The rows lie along a hidden order. The number after each row says roughly how far along it the row is, from 0 to 12. A new part has a new order.
[ -2   3  -4   8  10   3   0   0   2   1  -4   6  -2   6   6   2   1   1
  -1   4  13  -1   0  14  14   4   0  -8   1   3 -13   2   1] | 3
[36  1 -4  4 -6  4  1 25  1  2 -1  5 -1  4  9  1  0  2  3  3  8 -1  3 10
  5  2  0  0  4  2 -7  2  7] | 12
[  3   1   2 -17   7   2   4   5   1  -1   4   8   2   6   3   1   1   2
   6  -2   6  -1   4   8   0   0  -1  -1   6   2   3   0   1] | 6
[ 8  0 -4  9 -3  7  0  0  0  1 -2  1  1  2  6  6 -1  1 -2 12  3  0  8  2
  4  2  0 -3 17  4 -4  4  2] | 6
[  6   1  -4  10  -4   5   1   4   2   0  -2   8  -4   8   5   2   0   0
  -3   7  12  -1   0  26   0   0  -1  -8   1  10 -10   5   3] | 8
[  0   1  -5   5   9   3   0   2   1   0  -2  10  -2  10  10   1   0  -2
   0   3  14   0   1  19   3   3  -1  -8   1   6 -15   4   1] | 6
[ 6  2 -3 -1  0  4  3 11  2  0 -3  6 -1  3  0  1  0  2  6  3  8 -1  3  6
  7  3 -1 -4 18  2 -2  4  5] | 6
[  3   2 -11  13  -7  10  -1  13   3   0  -3  13  -3   6   4   2   0   1
  -3   8  12  -1   2  13   6   1  -2 -10  31   4 -15  11   9] | 6
[ 22   5 -12  31  -6   6   1  54   5   0  -6  20  -4  12   6   4  -1  21
   2   6  21  -2  -4  24   2   7  -4 -17  -1   4 -24   1   6] | 12
[ 5  2  4  7  4 -1  1 11  2  0 -2  0  1  0  7  0  1  4 16  1 -1  0 -1 -1
  4  4  0  2 -2 -1 -1  1  3] | 8
[ -8   9   4  -8  -2  13  -1  10   2  -3 -10  38  -6  27  14   5   1  -1
  10   3  41  -5  -8  59  13   3  -7 -31  23   7 -32   2   1] | 3
[  1   2 -10  13  -6   4  -2   5   1   1  -6   9  -4   7   7   2   0  -1
  -2  11  11  -1  -1  13  12   4  -1  -9   5   4 -14  12   2] | 4
[ -2   1  -6  14  25   1   3   3   1   0  -3   6   0   5   3   1   3   0
  -1   2   5   0   0  16   5   4   0  -8   0   7 -11  16   1] | 3
[  0  -4  40 -33   8  -1  10  -1  -2  -1  17  -4   8   0   5  -2   5  -4
  20 -15 -11   0   4  -9  15  -9   5  23  48  -3  42  -7   0] | 1
[ -1   5 -21   8  -2   3  -4   7   3   0 -15   9  -1   4   6   4   0   5
   3  12  11  -1   0  20  18  11  -4 -20  24   6 -31   8   4] | 2
[  2  -1  76   2   0  10   0   3   4   1   0  -7   9   5   3  -1   3   1
  19   7  -7   1   6 -14  41   1   3   7  81  -1   7   3  11] | 0
[ 4  1 -5 14  4  0  0  3  2  1 -2 -4  1 -2  0  2  1  1 -4  7 -4  1  9 -7
 11  4  2 -2  7  4 -4  3  4] | 5
[ 0 -2 11 -3  7  0  4  4 -1  0  8 -3  5  0  7 -1  1 -3  3 -6  1  1  2 -4
 10 -1  4 10 14  1 19 -2  2] | 4
[  0   4  -8   5   4   6  -3   3   2   1  -7   5   1   1  17   2   0   5
   6  12   5   0   7   5  13   7  -3  -6  28   0 -20   4   7] | 2
[ 0  3 -4  7  8  4 -2  2  1  0 -5  8 -1  7  6  2  1  0  1  7  8 -1  4 13
  4  4 -2 -8  6  4 -3  1  0] | 2
[  2   3   0  16   0  -2   2  33   4   1  -8   0   1  -2   5   0   2   9
   3  10  -1   0   4  -2  10  15  -2  -6  10   0 -12   6   4] | 8
[ 2  1  6 70 -2  1 10 36  6  0 -2  6 -1  0  5  0  7 10  2  3  4  1 -1 13
  3  5 -1 -5  9  2 -1 27 11] | 7
[ 6  2 12 14 -1  7  1 12  2  0 -3  3  1  5  7  2 -1 -1 12  6  4  0  6  4
  9  3  0 -7 77  1 -4  3  6] | 4
[  3   5   1   9  -4   7   4  18   1   0   0  26  -1  20  10   3   0  -2
  14  -2  26  -3  -5  38  -1  -1  -3  -9  -5   4 -12   0   2] | 9
[  0   2   1 -16  57   0   6   1   0  -1   4   1   3   4   1   0   2   1
   6  -5  -1   1   5  33   1  -3   1   1  -1  20  12   7   0] | 3
[  1  -1  12 -18   6   8   4   5   0  -1   8   1   5   0  -1   0   2   1
   8  -2  -2   0   7  -4   9  -4   3  11  35  -2  18   0   2] | 3
[  4   1 -10   5  56  -4   1   4   3   1  -6  -8   3 -10   2   0   1   8
   3   8  -9   4   3   4   9  11   0  -2   2   7  -7  14   2] | 2
[  1   3  -7   5   0   5  -1   3   1   2  -5   9  -1  10  48   3  -1   0
   4   5  15   0  12  16   6   3   1 -11   4   3 -19   0   0] | 6
[  1   4  -9 112  -2   5  10  34   2   0  -2  14  -3  12   6   2   0   9
   2   1  19  -1  -2  23   0   6  -2 -12   2   3 -20  10   1] | 12
[  5  -3  11   3   6  -4   0  -1   2   2   3 -16   8  -9  25   0   1   1
   5   1 -17   3  10 -26  19   3   5  13  18  -1  20   1   2] | 4
[  3   2  -8  44  -2   3   4  28   1   1  -3   5  -2   2   5   1   1   2
   3   4   6   0   0   8   3   4  -1  -3   7   2 -23   3   5] | 10
[ -1   6   3  12  52   1  -4   5   2   1 -12   7   7   8  52   2   6   4
  32  11   9  -1  -1  17  24  14  -2 -19   0   2 -28   5  -1] | 0
[  4   6 -17  13   8   0   4  10   2   1 -11  10   1   6  25   2   2   9
   6   7  13  -1   1  15   3  14  -3 -15 -13   2 -28   5  -2] | 9
[13  1 -2 26  1  2  2 14  4  1 -1  5  0  4  8  1  0  3  0  4  4  0  2  5
  2  3 -1 -3 -1  1 -3  3  4] | 10
[  2  -1  16 -15  52  -1   5   3  -2   0   8  -4   5   0   8  -1   2  -1
   6  -7  -3   1   4  -7   3  -3   4  13   8   1  19  -3   0] | 3
[ 4  1 -5 29 -3  2  0 10  2  1 -4  3  0  1  4  1  0  3 -4  7  4  0  1  4
  4  3 -1 -6 -2  2 -9  9  7] | 7
